Here is a tiny trained network, its code and every weight. The questions are about switching its units off for an input and a target symbol, where a switched-off unit gives its printed mean instead of its output.

import numpy as np


def w(rows, s, z=0):
    codes = np.array(rows[::2]) - 128.0
    scale = np.full(codes.shape[1], s)
    scale[-1] = z or s
    return codes * scale


def norm(h):
    return h / np.sqrt((h * h).mean(-1, keepdims=True) + 1e-5)


def f(y):
    return y / 2 * (1 + np.tanh(0.7978845608 * (y + 0.044715 * y**3)))


def softmax(a):
    e = np.exp(a - a.max(-1, keepdims=True))
    return e / e.sum(-1, keepdims=True)


def log_softmax(a):
    a = a - a.max(-1, keepdims=True)
    return a - np.log(np.exp(a).sum(-1, keepdims=True))


def net(x, mask):
    ids = ['ΓΞαδπτω'.index(c) for c in x.split()]
    T = len(ids)
    res = E[ids] + P[:T]
    u = 0
    for l in range(2):
        q, k, v = (norm(res) @ M[l].T for M in (Q, K, V))
        z = softmax(np.where(np.tri(T) > 0, q @ k.T / 3**0.5, -1e9)) @ v
        res = res + np.where(mask[u], z, O[l][:, -1]) @ O[l][:, :-1]
        u += 1
        y = f(norm(res) @ A[l][:, :-1].T + A[l][:, -1])
        res = res + np.where(mask[u : u + 4], y, B[l][:, -1]) @ B[l][:, :-1]
        u += 4
    return log_softmax(norm(res)[-1] @ U[:, :-1].T + U[:, -1])


Q, K, V, O, A, B = {}, {}, {}, {}, {}, {}
E = w([
[122,153,163,148,95],'Γ',
[40,78,120,162,111],'Ξ',
[126,163,146,158,166],'α',
[158,114,160,6,117],'δ',
[151,114,97,91,198],'π',
[209,139,112,132,118],'τ',
[138,128,142,188,188],'ω',
],0.016)
P = w([
[94,253,54,173,69],'0',
[79,218,122,151,73],'1',
[80,180,162,144,79],'2',
[92,156,169,129,99],'3',
[93,131,182,122,113],'4',
[76,111,200,115,129],'5',
],0.0043)
Q[0] = w([
[48,150,161,151,120],'L0H1',
[107,80,116,28,2],'L0H1',
[115,97,53,32,101],'L0H1',
],0.0081)
K[0] = w([
[59,120,179,93,172],'L0H1',
[93,73,139,28,1],'L0H1',
[166,109,77,23,130],'L0H1',
],0.0075)
V[0] = w([
[130,151,173,41,71],'L0H1',
[150,100,85,117,39],'L0H1',
[252,88,87,233,147],'L0H1',
],0.0041)
O[0] = w([
[139,84,171,95,137,122],'L0H1',
[99,95,172,79,168,4],'L0H1',
[8,185,160,135,149,93],'L0H1',
],0.011,0.0019)
A[0] = w([
[46,116,7,211,91,254],'L0N1',
[181,40,193,167,248,26],'L0N2',
[138,184,174,133,1,62],'L0N3',
[219,160,50,95,93,161],'L0N4',
],0.0059,0.0016)
B[0] = w([
[161,3,99,64,76,252],'L0N1',
[94,174,73,193,100,110],'L0N2',
[77,194,87,124,69,221],'L0N3',
[14,149,88,146,103,185],'L0N4',
],0.0076,0.0035)
Q[1] = w([
[166,113,131,236,64],'L1H1',
[121,117,3,136,234],'L1H1',
[149,48,20,149,100],'L1H1',
],0.0061)
K[1] = w([
[119,182,46,175,26],'L1H1',
[61,93,178,251,253],'L1H1',
[162,65,156,118,158],'L1H1',
],0.0048)
V[1] = w([
[166,147,120,194,130],'L1H1',
[119,83,134,170,97],'L1H1',
[2,124,139,147,184],'L1H1',
],0.0066)
O[1] = w([
[143,184,179,28,143,249],'L1H1',
[68,80,183,78,84,102],'L1H1',
[143,3,168,136,120,1],'L1H1',
],0.0072,0.0012)
A[1] = w([
[178,117,122,4,123,5],'L1N1',
[97,149,114,148,89,98],'L1N2',
[165,191,154,94,122,126],'L1N3',
[119,162,59,186,105,185],'L1N4',
],0.012,0.0035)
B[1] = w([
[79,190,183,9,132,182],'L1N1',
[49,145,85,110,156,179],'L1N2',
[246,43,205,197,127,231],'L1N3',
[2,140,96,47,132,255],'L1N4',
],0.0096,0.0075)
U = w([
[252,165,155,229,116,181],'Γ',
[150,13,63,126,43,49],'Ξ',
[183,139,40,151,188,106],'α',
[199,170,156,27,133,136],'δ',
[168,153,91,155,112,2],'π',
[44,197,14,129,132,199],'τ',
[58,158,250,234,117,16],'ω',
],0.011,0.0047)

Each question gives the input, a string of symbols that net reads in full, and the target symbol t.
The units are the heads (3 rows each of Q, K, V and O) and the neurons (one row each of A and B). Each row of codes is followed by its name. A weight is (code - 128) times the scale printed after its matrix; where a second scale follows, it is the last column's (O, A, B and U).
mask holds one flag per unit, layer by layer, with each layer's heads first. A switched-off unit (its flag False) gives its mean, the last column of its rows in O or B, instead of its output. The means were averaged over made-up inputs and are rounded, as every weight is.
A unit's drop is (log p(t) with every unit on - log p(t) with that unit switched off) / (log p(t) with every unit on - log p(t) with every unit switched off).
The circuit of an input: a set's keep is (log p(t) with only the set's units on - log p(t) with every unit switched off) / (log p(t) with every unit on - log p(t) with every unit switched off). Starting from all 10 units, units are removed one at a time, each time the one whose removal leaves the highest keep (on an exact tie, the one counted first), for as long as the keep stays at least 0.8.
circuit, biggest first: the units of the circuit, biggest drop first
k most important neurons: the k neurons with the biggest drops, biggest first
top k neurons in layer l: the k neurons of layer l with the biggest drops, biggest first
drop of u: that unit's drop, to one decimal
input Γ π τ, target τ: circuit, biggest first : [L0N4]
input α π τ π, target α: circuit, biggest first : [L1N4; L1H1]
input δ Γ π Γ τ Γ, target Γ: circuit, biggest first : [L0H1; L1N4]
input π π α α Γ, target τ: circuit, biggest first : [L0N3; L1N2]
input δ α π α, target ω: 4 most important neurons : [L1N3; L1N4; L0N3; L1N1]
input α Γ δ α τ π, target α: circuit, biggest first : [L1N4; L1H1; L0H1]
input δ π α α α π, target τ: 3 most important neurons : [L0N2; L1N3; L0N4]
input τ Ξ Γ τ, target ω: top 3 neurons in layer 0 : [L0N1; L0N3; L0N4]
input δ α α Γ, target τ: 4 most important neurons : [L0N3; L1N2; L1N4; L1N1]
input δ τ α τ, target ω: 4 most important neurons : [L0N1; L1N3; L0N3; L1N1]
input α Ξ ω, target τ: 2 most important neurons : [L1N3; L0N1]
input Ξ δ α α α π, target τ: 2 most important neurons : [L0N4; L0N2]
input ω Ξ α α α, target Γ: top 2 neurons in layer 0 : [L0N4; L0N3]
input Γ δ τ τ α τ, target Γ: top neuron in layer 0 : [L0N1]
input τ α α, target ω: top 3 neurons in layer 0 : [L0N4; L0N2; L0N1]
input α τ τ τ α α, target Γ: 3 most important neurons : [L0N4; L0N1; L1N3]
input π τ ω τ δ τ, target Γ: 2 most important neurons : [L0N4; L0N1]
input α τ α ω, target τ: top 2 neurons in layer 1 : [L1N3; L1N1]
input δ α τ, target τ: drop of L0N4 : 0.3
input ω δ Ξ, target Ξ: drop of L0H1 : 0.0
